Below is a small trained network, with its code and all its weights. Each question gives an input and a class and asks what happens when units are switched off, that is, made to give their printed mean instead of their output.

import numpy as np


def w(rows, s, z=0):
    codes = np.array(rows[::2]) - 128.0
    scale = np.full(codes.shape[1], s)
    scale[-1] = z or s
    return codes * scale


def f(y):
    return y / 2 * (1 + np.tanh(0.7978845608 * (y + 0.044715 * y**3)))


def log_softmax(a):
    a = a - a.max(-1, keepdims=True)
    return a - np.log(np.exp(a).sum(-1, keepdims=True))


def net(x, mask):
    res = np.array(x, float).reshape(1, 6) / 4 @ E
    y = f(res @ A[0][:, :-1].T + A[0][:, -1])
    res = res + np.where(mask, y, B[0][:, -1]) @ B[0][:, :-1]
    return log_softmax(res[-1] @ U[:, :-1].T + U[:, -1])


A, B = {}, {}
E = w([
[26,174,186,114,115,178,149],'x0',
[89,114,123,184,49,76,164],'x1',
[68,132,104,175,133,145,28],'x2',
[138,133,148,21,85,75,74],'x3',
[141,200,7,108,86,171,124],'x4',
[126,126,127,127,128,129,128],'x5',
],0.013)
A[0] = w([
[121,117,77,163,158,157,167,91],'N0',
[102,108,121,163,85,88,131,144],'N1',
[150,120,156,177,162,186,146,152],'N2',
[134,158,121,82,197,183,133,252],'N3',
[100,109,123,131,60,73,130,161],'N4',
[121,115,97,204,175,173,191,50],'N5',
[135,134,110,93,183,141,118,140],'N6',
[104,124,103,144,50,105,157,88],'N7',
[135,157,57,89,67,169,149,97],'N8',
[126,104,127,53,79,99,80,113],'N9',
[48,193,169,95,100,203,162,87],'N10',
[149,112,137,84,108,117,184,119],'N11',
[172,75,54,127,135,117,103,138],'N12',
[132,113,129,172,100,144,154,130],'N13',
[163,146,124,82,144,114,248,114],'N14',
[212,105,120,164,114,119,105,124],'N15',
[153,116,128,91,166,167,104,99],'N16',
[121,71,124,139,61,145,164,131],'N17',
[131,135,149,69,67,102,105,163],'N18',
[124,54,220,136,162,81,126,209],'N19',
[124,138,119,154,50,91,152,189],'N20',
[86,131,111,173,132,99,5,156],'N21',
],0.014,0.0016)
B[0] = w([
[155,172,172,70,53,131,145,177],'N0',
[152,133,170,125,229,137,104,176],'N1',
[148,169,180,82,79,127,159,190],'N2',
[168,158,154,185,187,77,70,195],'N3',
[147,141,188,124,170,137,74,185],'N4',
[184,118,193,36,95,174,153,219],'N5',
[176,175,156,160,172,97,83,167],'N6',
[176,181,165,171,211,89,65,185],'N7',
[107,155,121,250,29,134,55,209],'N8',
[173,165,176,36,57,173,157,212],'N9',
[64,28,104,99,128,20,186,228],'N10',
[125,100,73,154,168,211,199,191],'N11',
[70,32,115,130,123,63,144,196],'N12',
[197,134,216,110,121,124,111,166],'N13',
[58,74,56,148,189,204,118,227],'N14',
[80,82,109,69,108,60,195,189],'N15',
[160,150,187,159,199,106,59,173],'N16',
[127,140,123,128,162,131,162,170],'N17',
[191,135,173,47,99,156,166,203],'N18',
[99,138,115,255,48,139,84,254],'N19',
[135,173,135,135,194,104,73,189],'N20',
[54,105,69,89,177,223,191,217],'N21',
],0.008,0.017)
U = w([
[187,152,162,57,69,174,141,150],'0',
[172,161,143,139,214,98,82,150],'1',
[104,111,47,117,176,255,151,2],'2',
[115,77,96,102,104,7,162,165],'3',
[135,147,104,204,24,147,83,175],'4',
],0.017,0.00061)

Each question gives the input, the list of numbers given to net, and the class t.
The units are the neurons (one row each of A and B). Each row of codes is followed by its name. A weight is (code - 128) times the scale printed after its matrix; where a second scale follows, it is the last column's (A, B and U).
mask holds one flag per neuron, in row order. A switched-off neuron (its flag False) gives its mean, the last column of its row in B, instead of its output. The means were averaged over made-up inputs and are rounded, as every weight is.
A unit's drop is (log p(t) with every unit on - log p(t) with that unit switched off) / (log p(t) with every unit on - log p(t) with every unit switched off).
The circuit of an input: a set's keep is (log p(t) with only the set's units on - log p(t) with every unit switched off) / (log p(t) with every unit on - log p(t) with every unit switched off). Starting from the 12 units with the biggest drops (on a tie, the unit counted first), units are removed one at a time, each time the one whose removal leaves the highest keep (on an exact tie, the one counted first), for as long as the keep stays at least 0.8.
units of the circuit, in order: the units of the circuit, biggest drop first
k most important neurons: the k neurons with the biggest drops, biggest first
drop when u is switched off: that unit's drop, to one decimal
input [2,-2,-8,2,-7,-5], class 2: units of the circuit, in order	[N14]
input [8,-6,-5,-7,-7,-1], class 3: 2 most important neurons	[N10 N9]
input [8,-1,7,-4,0,2], class 3: 2 most important neurons	[N10 N14]
input [-2,-5,-4,-6,-5,-2], class 0: 2 most important neurons	[N5 N2]
input [-5,-6,-1,-7,5,5], class 0: 2 most important neurons	[N5 N0]
input [-5,3,-7,-2,8,2], class 4: 3 most important neurons	[N8 N21 N0]
input [-3,-4,8,6,6,-6], class 2: 3 most important neurons	[N21 N19 N5]
input [-3,6,4,5,5,0], class 1: 3 most important neurons	[N7 N19 N20]
input [-8,-5,0,-8,1,-7], class 0: 2 most important neurons	[N5 N10]
input [-4,-8,-3,-7,0,-3], class 1: 3 most important neurons	[N3 N16 N9]
input [7,1,0,-4,7,-1], class 3: 2 most important neurons	[N10 N19]
input [6,0,6,4,2,4], class 2: 3 most important neurons	[N21 N12 N15]
input [1,-8,3,7,8,-8], class 1: 3 most important neurons	[N3 N19 N16]
input [7,-2,-2,-5,-7,-7], class 3: units of the circuit, in order	[N10]
input [0,-2,0,4,7,7], class 4: drop when N8 is switched off	1.4
input [-7,-2,5,-7,0,-2], class 0: drop when N9 is switched off	0.0
input [1,1,-5,-5,-8,-3], class 4: drop when N19 is switched off	1.8
